Here is a tiny trained network, its code and every weight. The questions are about switching its units off for an input and a target symbol, where a switched-off unit gives its printed mean instead of its output.

import numpy as np


def w(rows, s, z=0):
    codes = np.array(rows[::2]) - 128.0
    scale = np.full(codes.shape[1], s)
    scale[-1] = z or s
    return codes * scale


def f(y):
    return np.maximum(y, 0)


def softmax(a):
    e = np.exp(a - a.max(-1, keepdims=True))
    return e / e.sum(-1, keepdims=True)


def log_softmax(a):
    a = a - a.max(-1, keepdims=True)
    return a - np.log(np.exp(a).sum(-1, keepdims=True))


def net(x, mask):
    ids = ['αγζηλξτω'.index(c) for c in x.split()]
    T = len(ids)
    res = E[ids] + P[:T]
    u = 0
    for l in range(2):
        q, k, v = (res @ M[l].T for M in (Q, K, V))
        z = softmax(np.where(np.tri(T) > 0, q @ k.T / 3**0.5, -1e9)) @ v
        res = res + np.where(mask[u], z, O[l][:, -1]) @ O[l][:, :-1]
        u += 1
        y = f(res @ A[l][:, :-1].T + A[l][:, -1])
        res = res + np.where(mask[u : u + 12], y, B[l][:, -1]) @ B[l][:, :-1]
        u += 12
    return log_softmax(res[-1] @ U[:, :-1].T + U[:, -1])


Q, K, V, O, A, B = {}, {}, {}, {}, {}, {}
E = w([
[123,162,205],'α',
[195,128,154],'γ',
[187,152,150],'ζ',
[190,144,223],'η',
[170,158,171],'λ',
[99,171,6],'ξ',
[179,151,137],'τ',
[149,56,160],'ω',
],0.023)
P = w([
[69,109,255],'0',
[198,127,86],'1',
[190,125,77],'2',
[189,114,82],'3',
[177,114,88],'4',
[184,113,89],'5',
[181,104,79],'6',
[186,100,80],'7',
[170,99,80],'8',
[165,86,96],'9',
],0.007)
Q[0] = w([
[75,162,130],'L0H0',
[145,196,7],'L0H0',
[166,110,119],'L0H0',
],0.016)
K[0] = w([
[110,170,117],'L0H0',
[106,202,183],'L0H0',
[193,2,247],'L0H0',
],0.008)
V[0] = w([
[134,65,56],'L0H0',
[91,2,174],'L0H0',
[125,135,66],'L0H0',
],0.012)
O[0] = w([
[154,78,142,1],'L0H0',
[33,50,158,144],'L0H0',
[142,76,2,2],'L0H0',
],0.0097,0.0046)
A[0] = w([
[50,248,99,134],'L0N0',
[67,186,130,79],'L0N1',
[101,132,168,179],'L0N2',
[91,177,152,109],'L0N3',
[90,103,97,106],'L0N4',
[150,190,198,60],'L0N5',
[131,170,93,161],'L0N6',
[97,124,174,71],'L0N7',
[138,158,140,67],'L0N8',
[27,88,140,3],'L0N9',
[163,73,98,149],'L0N10',
[106,107,39,108],'L0N11',
],0.013,0.0061)
B[0] = w([
[123,92,109,211],'L0N0',
[121,79,64,168],'L0N1',
[137,111,157,194],'L0N2',
[130,45,120,183],'L0N3',
[116,188,115,136],'L0N4',
[168,111,90,247],'L0N5',
[141,132,255,169],'L0N6',
[138,95,93,169],'L0N7',
[72,129,39,155],'L0N8',
[181,158,78,157],'L0N9',
[59,120,185,149],'L0N10',
[107,188,132,144],'L0N11',
],0.008,0.014)
Q[1] = w([
[29,129,133],'L1H0',
[143,100,254],'L1H0',
[12,172,93],'L1H0',
],0.0097)
K[1] = w([
[109,141,110],'L1H0',
[147,118,167],'L1H0',
[164,198,6],'L1H0',
],0.017)
V[1] = w([
[144,26,27],'L1H0',
[115,135,127],'L1H0',
[190,132,3],'L1H0',
],0.011)
O[1] = w([
[80,168,159,251],'L1H0',
[125,13,108,114],'L1H0',
[78,203,1,88],'L1H0',
],0.011,0.015)
A[1] = w([
[100,233,145,77],'L1N0',
[98,133,183,26],'L1N1',
[154,114,151,85],'L1N2',
[123,137,96,27],'L1N3',
[137,174,108,161],'L1N4',
[68,108,180,146],'L1N5',
[208,151,152,158],'L1N6',
[103,138,160,119],'L1N7',
[92,126,78,147],'L1N8',
[137,185,8,2],'L1N9',
[98,119,94,65],'L1N10',
[201,61,113,120],'L1N11',
],0.016,0.0046)
B[1] = w([
[103,2,160,230],'L1N0',
[132,246,50,221],'L1N1',
[180,110,140,203],'L1N2',
[161,74,146,139],'L1N3',
[102,130,45,178],'L1N4',
[115,216,114,244],'L1N5',
[68,88,79,249],'L1N6',
[112,165,41,189],'L1N7',
[174,83,166,163],'L1N8',
[186,164,186,195],'L1N9',
[127,150,186,148],'L1N10',
[118,88,92,217],'L1N11',
],0.0061,0.017)
U = w([
[66,150,167,176],'α',
[157,98,217,166],'γ',
[144,153,137,104],'ζ',
[146,191,254,197],'η',
[129,139,162,125],'λ',
[182,200,116,154],'ξ',
[145,154,131,106],'τ',
[141,171,187,3],'ω',
],0.0097,0.0036)

Each question gives the input, a string of symbols that net reads in full, and the target symbol t.
The units are the heads (3 rows each of Q, K, V and O) and the neurons (one row each of A and B). Each row of codes is followed by its name. A weight is (code - 128) times the scale printed after its matrix; where a second scale follows, it is the last column's (O, A, B and U).
mask holds one flag per unit, layer by layer, with each layer's heads first. A switched-off unit (its flag False) gives its mean, the last column of its rows in O or B, instead of its output. The means were averaged over made-up inputs and are rounded, as every weight is.
A unit's drop is (log p(t) with every unit on - log p(t) with that unit switched off) / (log p(t) with every unit on - log p(t) with every unit switched off).
The circuit of an input: a set's keep is (log p(t) with only the set's units on - log p(t) with every unit switched off) / (log p(t) with every unit on - log p(t) with every unit switched off). Starting from the 12 units with the biggest drops (on a tie, the unit counted first), units are removed one at a time, each time the one whose removal leaves the highest keep (on an exact tie, the one counted first), for as long as the keep stays at least 0.8.
circuit, biggest first: the units of the circuit, biggest drop first
k most important neurons: the k neurons with the biggest drops, biggest first
k most important neurons of layer l: the k neurons of layer l with the biggest drops, biggest first
drop when u is switched off: that unit's drop, to one decimal
input γ α α α α α ζ ξ γ, target γ: circuit, biggest first	(L1H0)
input α ξ τ ζ α γ α γ ω τ, target η: 3 most important neurons of layer 0	(L0N10, L0N9, L0N7)
input α γ γ α α τ, target α: 3 most important neurons of layer 0	(L0N3, L0N5, L0N1)
input ξ ξ ξ τ α τ ω, target η: 2 most important neurons	(L1N6, L0N10)
input γ η λ λ α ω, target η: circuit, biggest first	(L0H0, L1N5, L1H0)
input γ α η α α, target γ: circuit, biggest first	(L1H0, L0H0)
input α ξ α α τ α ξ α ζ η, target α: 4 most important neurons	(L0N1, L0N5, L0N3, L1N0)
input ω γ τ, target η: 2 most important neurons of layer 0	(L0N7, L0N2)
input α τ γ α, target α: 2 most important neurons	(L0N5, L0N1)
input α τ α ξ α τ α, target α: 4 most important neurons of layer 0	(L0N5, L0N1, L0N3, L0N7)
input ξ α γ λ, target ξ: circuit, biggest first	(L1H0, L0H0)
input α ξ ξ, target α: 3 most important neurons of layer 0	(L0N6, L0N5, L0N3)
input α α ζ τ α γ γ α λ, target α: 3 most important neurons	(L0N3, L0N5, L0N1)
input α λ γ α η, target α: 3 most important neurons	(L0N1, L0N5, L0N3)
input ω α α α γ α γ ζ τ η, target γ: 4 most important neurons of layer 1	(L1N11, L1N2, L1N6, L1N4)
input ξ ξ α, target ξ: circuit, biggest first	(L0H0)
input α γ η α α η α γ, target α: 4 most important neurons of layer 0	(L0N3, L0N5, L0N1, L0N2)
input λ α ω α γ ξ η, target γ: 2 most important neurons	(L0N9, L1N11)
input γ ζ η ζ α α α α ζ α, target γ: 2 most important neurons of layer 1	(L1N1, L1N5)
input α γ α α ξ τ λ λ ζ, target α: most important neuron of layer 0	(L0N3)
input ω α γ, target η: 2 most important neurons of layer 0	(L0N7, L0N2)
input γ α γ α γ γ τ, target γ: drop when L1N5 is switched off	0.3
input γ α λ η τ, target γ: drop when L1H0 is switched off	0.7
input α α α α ω λ γ γ, target η: drop when L1N4 is switched off	0.2
input α ξ γ α α ξ α α γ, target α: drop when L1N9 is switched off	0.0
